Here is a tiny trained network, its code and every weight. The questions are about switching its units off for an input and a class, where a switched-off unit gives its printed mean instead of its output.

import numpy as np


def w(rows, s, z=0):
    codes = np.array(rows[::2]) - 128.0
    scale = np.full(codes.shape[1], s)
    scale[-1] = z or s
    return codes * scale


def norm(h):
    return h / np.sqrt((h * h).mean(-1, keepdims=True) + 1e-5)


def f(y):
    return np.maximum(y, 0)


def log_softmax(a):
    a = a - a.max(-1, keepdims=True)
    return a - np.log(np.exp(a).sum(-1, keepdims=True))


def net(x, mask):
    res = np.array(x, float).reshape(1, 3) / 4 @ E
    u = 0
    for l in range(2):
        y = f(norm(res) @ A[l][:, :-1].T + A[l][:, -1])
        res = res + np.where(mask[u : u + 14], y, B[l][:, -1]) @ B[l][:, :-1]
        u += 14
    return log_softmax(norm(res)[-1] @ U[:, :-1].T + U[:, -1])


A, B = {}, {}
E = w([
[4,85,156,146,156,151,122],'x0',
[136,138,148,180,146,56,109],'x1',
[97,201,102,75,13,132,156],'x2',
],0.002)
A[0] = w([
[30,44,156,133,91,146,141,17],'0.n0',
[161,84,63,84,184,217,119,101],'0.n1',
[69,152,212,156,64,140,14,175],'0.n2',
[57,92,218,187,119,140,139,76],'0.n3',
[67,166,73,75,68,163,172,114],'0.n4',
[85,25,158,121,203,151,187,171],'0.n5',
[127,212,132,204,122,89,156,146],'0.n6',
[25,120,90,100,125,189,166,119],'0.n7',
[62,139,149,59,87,222,195,210],'0.n8',
[80,47,189,158,159,181,55,227],'0.n9',
[88,140,137,189,120,107,82,109],'0.n10',
[5,13,169,138,132,216,103,205],'0.n11',
[213,142,78,98,143,172,154,5],'0.n12',
[190,98,120,125,202,25,82,254],'0.n13',
],0.003,0.001)
B[0] = w([
[89,148,85,189,117,167,100,185],'0.n0',
[145,112,214,166,104,119,122,177],'0.n1',
[161,82,64,121,136,147,140,173],'0.n2',
[63,134,78,129,183,88,138,184],'0.n3',
[145,129,108,69,251,62,156,210],'0.n4',
[132,146,140,64,119,116,124,213],'0.n5',
[88,132,131,121,30,114,130,163],'0.n6',
[172,124,104,191,98,160,50,201],'0.n7',
[155,189,154,126,123,132,58,228],'0.n8',
[129,198,112,28,117,73,157,223],'0.n9',
[80,133,189,144,144,153,184,156],'0.n10',
[152,142,116,208,113,145,151,252],'0.n11',
[70,132,76,169,199,111,128,169],'0.n12',
[94,165,172,167,100,166,196,220],'0.n13',
],0.0033,0.0036)
A[1] = w([
[170,135,142,96,99,176,77,109],'1.n0',
[183,117,158,169,143,118,182,165],'1.n1',
[106,149,101,86,155,114,114,217],'1.n2',
[91,111,149,186,66,107,100,116],'1.n3',
[91,112,84,84,107,86,128,126],'1.n4',
[137,121,149,160,167,102,172,88],'1.n5',
[135,194,140,134,108,143,139,197],'1.n6',
[148,125,198,91,143,151,75,70],'1.n7',
[95,89,140,94,175,118,161,97],'1.n8',
[73,95,62,125,115,107,80,55],'1.n9',
[137,148,123,133,175,132,149,150],'1.n10',
[205,116,102,141,163,153,120,136],'1.n11',
[140,132,100,3,126,77,102,73],'1.n12',
[159,90,171,60,132,111,152,9],'1.n13',
],0.0054,0.0014)
B[1] = w([
[135,89,164,165,168,96,196,178],'1.n0',
[122,119,77,114,103,184,94,220],'1.n1',
[149,127,82,94,113,37,101,211],'1.n2',
[221,170,93,129,111,142,105,166],'1.n3',
[157,71,157,110,196,144,98,165],'1.n4',
[109,115,96,83,98,117,137,201],'1.n5',
[124,82,161,148,171,124,138,252],'1.n6',
[222,197,235,157,160,128,115,151],'1.n7',
[119,205,151,129,112,38,206,161],'1.n8',
[124,166,134,119,150,217,98,164],'1.n9',
[107,94,111,111,102,113,132,198],'1.n10',
[38,70,146,115,116,160,126,189],'1.n11',
[184,2,128,58,157,50,37,206],'1.n12',
[111,214,167,29,45,171,106,137],'1.n13',
],0.0042,0.0035)
U = w([
[30,182,116,121,164,11,227,141],'0',
[115,168,205,30,79,183,163,112],'1',
[208,182,105,212,34,122,168,135],'2',
[88,17,71,143,101,228,146,148],'3',
[170,143,238,184,208,173,94,117],'4',
[71,225,32,186,194,180,18,138],'5',
[193,62,108,32,160,15,45,147],'6',
[98,132,148,132,108,120,93,5],'7',
],0.011,0.012)

Each question gives the input, the list of numbers given to net, and the class t.
The units are the neurons (one row each of A and B). Each row of codes is followed by its name. A weight is (code - 128) times the scale printed after its matrix; where a second scale follows, it is the last column's (A, B and U).
mask holds one flag per neuron, layer by layer. A switched-off neuron (its flag False) gives its mean, the last column of its row in B, instead of its output. The means were averaged over made-up inputs and are rounded, as every weight is.
A unit's drop is (log p(t) with every unit on - log p(t) with that unit switched off) / (log p(t) with every unit on - log p(t) with every unit switched off).
The circuit of an input: a set's keep is (log p(t) with only the set's units on - log p(t) with every unit switched off) / (log p(t) with every unit on - log p(t) with every unit switched off). Starting from the 12 units with the biggest drops (on a tie, the unit counted first), units are removed one at a time, each time the one whose removal leaves the highest keep (on an exact tie, the one counted first), for as long as the keep stays at least 0.8.
circuit, biggest first: the units of the circuit, biggest drop first
most important unit: the unit with the biggest drop
k most important neurons: the k neurons with the biggest drops, biggest first
top k neurons in layer l: the k neurons of layer l with the biggest drops, biggest first
drop when u is switched off: that unit's drop, to one decimal
input [5,-8,-3], class 4: circuit, biggest first -> 0.n1; 0.n8; 1.n7
input [-4,3,-8], class 3: top 2 neurons in layer 0 -> 0.n13; 0.n8
input [-8,6,8], class 6: 2 most important neurons -> 0.n11; 1.n12
input [4,-5,-5], class 0: 3 most important neurons -> 0.n9; 0.n5; 0.n3
input [4,6,2], class 5: most important unit -> 0.n4
input [-2,-5,-2], class 4: 3 most important neurons -> 0.n1; 1.n7; 0.n4
input [5,-3,-5], class 0: 3 most important neurons -> 0.n9; 0.n5; 0.n11
input [-4,-2,-8], class 1: 3 most important neurons -> 0.n11; 0.n7; 0.n0
input [-8,8,-8], class 3: 4 most important neurons -> 1.n1; 1.n11; 0.n13; 0.n8
input [3,-6,-3], class 4: top 3 neurons in layer 0 -> 0.n1; 0.n11; 0.n5
input [-8,3,0], class 2: 4 most important neurons -> 1.n12; 0.n6; 0.n4; 0.n9
input [3,-3,5], class 5: top 4 neurons in layer 0 -> 0.n7; 0.n9; 0.n5; 0.n0
input [-8,-3,0], class 3: 3 most important neurons -> 0.n9; 0.n4; 0.n5
input [-8,8,-1], class 2: 2 most important neurons -> 1.n12; 0.n13
input [4,-1,1], class 5: most important neuron -> 0.n11
input [0,1,-2], class 0: drop when 0.n13 is switched off -> 0.8
input [-3,-5,-5], class 1: drop when 0.n8 is switched off -> 0.1
input [6,-1,-5], class 0: drop when 0.n9 is switched off -> 0.9
